Below are the code and all the weights of a small trained network. Each question names an input and a target symbol and asks about switching units off, where a switched-off unit gives its printed mean instead of its output.

import numpy as np


def w(rows, s, z=0):
    codes = np.array(rows[::2]) - 128.0
    scale = np.full(codes.shape[1], s)
    scale[-1] = z or s
    return codes * scale


def norm(h):
    return h / np.sqrt((h * h).mean(-1, keepdims=True) + 1e-5)


def f(y):
    return np.maximum(y, 0)


def softmax(a):
    e = np.exp(a - a.max(-1, keepdims=True))
    return e / e.sum(-1, keepdims=True)


def log_softmax(a):
    a = a - a.max(-1, keepdims=True)
    return a - np.log(np.exp(a).sum(-1, keepdims=True))


def net(x, mask):
    ids = ['ΓΔΛΞΦΩαστ'.index(c) for c in x.split()]
    T = len(ids)
    res = E[ids] + P[:T]
    r = norm(res)
    for j in range(2):
        rows = slice(2 * j, 2 * j + 2)
        q, k, v = (r @ M[0][rows].T for M in (Q, K, V))
        z = softmax(np.where(np.tri(T) > 0, q @ k.T / 2**0.5, -1e9)) @ v
        o = O[0][rows]
        res = res + np.where(mask[j], z, o[:, -1]) @ o[:, :-1]
    y = f(norm(res) @ A[0][:, :-1].T + A[0][:, -1])
    res = res + np.where(mask[2:10], y, B[0][:, -1]) @ B[0][:, :-1]
    return log_softmax(norm(res)[-1] @ U[:, :-1].T + U[:, -1])


Q, K, V, O, A, B = {}, {}, {}, {}, {}, {}
E = w([
[168,157,148],'Γ',
[134,34,150],'Δ',
[135,49,71],'Λ',
[174,72,68],'Ξ',
[116,101,157],'Φ',
[173,10,71],'Ω',
[125,51,146],'α',
[93,70,151],'σ',
[125,9,83],'τ',
],0.013)
P = w([
[129,234,101],'0',
[213,109,255],'1',
[54,79,118],'2',
[215,121,241],'3',
[64,91,127],'4',
[218,123,236],'5',
[68,92,132],'6',
[220,124,234],'7',
[60,92,131],'8',
[221,124,231],'9',
[58,92,132],'10',
],0.0098)
Q[0] = w([
[113,111,79],'head 0',
[3,117,122],'head 0',
[181,140,139],'head 1',
[111,161,116],'head 1',
],0.018)
K[0] = w([
[117,249,93],'head 0',
[113,202,65],'head 0',
[181,50,146],'head 1',
[126,165,132],'head 1',
],0.012)
V[0] = w([
[217,70,255],'head 0',
[11,91,175],'head 0',
[107,82,248],'head 1',
[30,160,232],'head 1',
],0.0085)
O[0] = w([
[82,180,103,253],'head 0',
[1,151,209,127],'head 0',
[135,153,79,235],'head 1',
[158,91,164,83],'head 1',
],0.0075,0.0053)
A[0] = w([
[146,250,203,2],'neuron 0',
[144,187,136,95],'neuron 1',
[141,227,149,94],'neuron 2',
[48,79,36,214],'neuron 3',
[60,143,177,178],'neuron 4',
[133,210,144,77],'neuron 5',
[145,244,49,84],'neuron 6',
[106,152,19,152],'neuron 7',
],0.012,0.0055)
B[0] = w([
[2,46,99,153],'neuron 0',
[214,119,114,137],'neuron 1',
[158,79,45,147],'neuron 2',
[134,227,94,254],'neuron 3',
[136,153,79,192],'neuron 4',
[222,28,116,141],'neuron 5',
[132,178,156,147],'neuron 6',
[44,85,179,172],'neuron 7',
],0.0081,0.0089)
U = w([
[231,158,115,81],'Γ',
[7,228,145,155],'Δ',
[170,69,94,76],'Λ',
[216,104,80,50],'Ξ',
[35,11,107,77],'Φ',
[171,201,72,102],'Ω',
[146,116,234,254],'α',
[5,99,198,61],'σ',
[33,119,113,114],'τ',
],0.012,0.0058)

Each question gives the input, a string of symbols that net reads in full, and the target symbol t.
The units are the heads (2 rows each of Q, K, V and O) and the neurons (one row each of A and B). Each row of codes is followed by its name. A weight is (code - 128) times the scale printed after its matrix; where a second scale follows, it is the last column's (O, A, B and U).
mask holds one flag per unit, heads first, then neurons. A switched-off unit (its flag False) gives its mean, the last column of its rows in O or B, instead of its output. The means were averaged over made-up inputs and are rounded, as every weight is.
A unit's drop is (log p(t) with every unit on - log p(t) with that unit switched off) / (log p(t) with every unit on - log p(t) with every unit switched off).
The circuit of an input: a set's keep is (log p(t) with only the set's units on - log p(t) with every unit switched off) / (log p(t) with every unit on - log p(t) with every unit switched off). Starting from all 10 units, units are removed one at a time, each time the one whose removal leaves the highest keep (on an exact tie, the one counted first), for as long as the keep stays at least 0.8.
circuit, biggest first: the units of the circuit, biggest drop first
top k neurons: the k neurons with the biggest drops, biggest first
heads that matter: for each layer, one digit per head in row order, 1 if its drop is at least 0.15 and else 0, layers parted by /
drop of u: that unit's drop, to one decimal
input τ Ξ Φ Γ Γ Δ Δ τ, target Ω: circuit, biggest first -> head 0; neuron 0; neuron 5
input Δ Λ α α, target Φ: heads that matter -> 11
input Δ σ Ω τ Δ τ, target Ω: heads that matter -> 10
input Δ Λ Δ Γ α, target Δ: top 2 neurons -> neuron 3; neuron 7
input Ξ α Γ, target Ξ: circuit, biggest first -> head 0
input τ σ Δ Φ Φ Φ Δ α, target σ: circuit, biggest first -> head 0; neuron 3
input Δ Φ α σ Δ τ Ω, target Δ: circuit, biggest first -> neuron 3; head 0
input Δ Φ Ξ Δ τ, target Δ: heads that matter -> 00
input α Δ Φ Δ Δ, target α: circuit, biggest first -> head 0; head 1
input Γ Δ Δ Λ, target Δ: circuit, biggest first -> head 0; neuron 7
input Δ σ α Δ Δ Φ Ω Λ Δ, target Δ: drop of neuron 6 -> 0.0
input Δ Ω Δ, target Δ: drop of neuron 3 -> 0.3
input Δ Δ Φ Δ τ τ α, target Δ: drop of neuron 3 -> 0.2
input α Φ τ τ σ α Ω Φ Φ, target α: drop of neuron 3 -> -0.1
input Ω Ω τ τ Ξ Λ Φ Δ Γ Δ Φ, target Ω: top neuron -> neuron 7
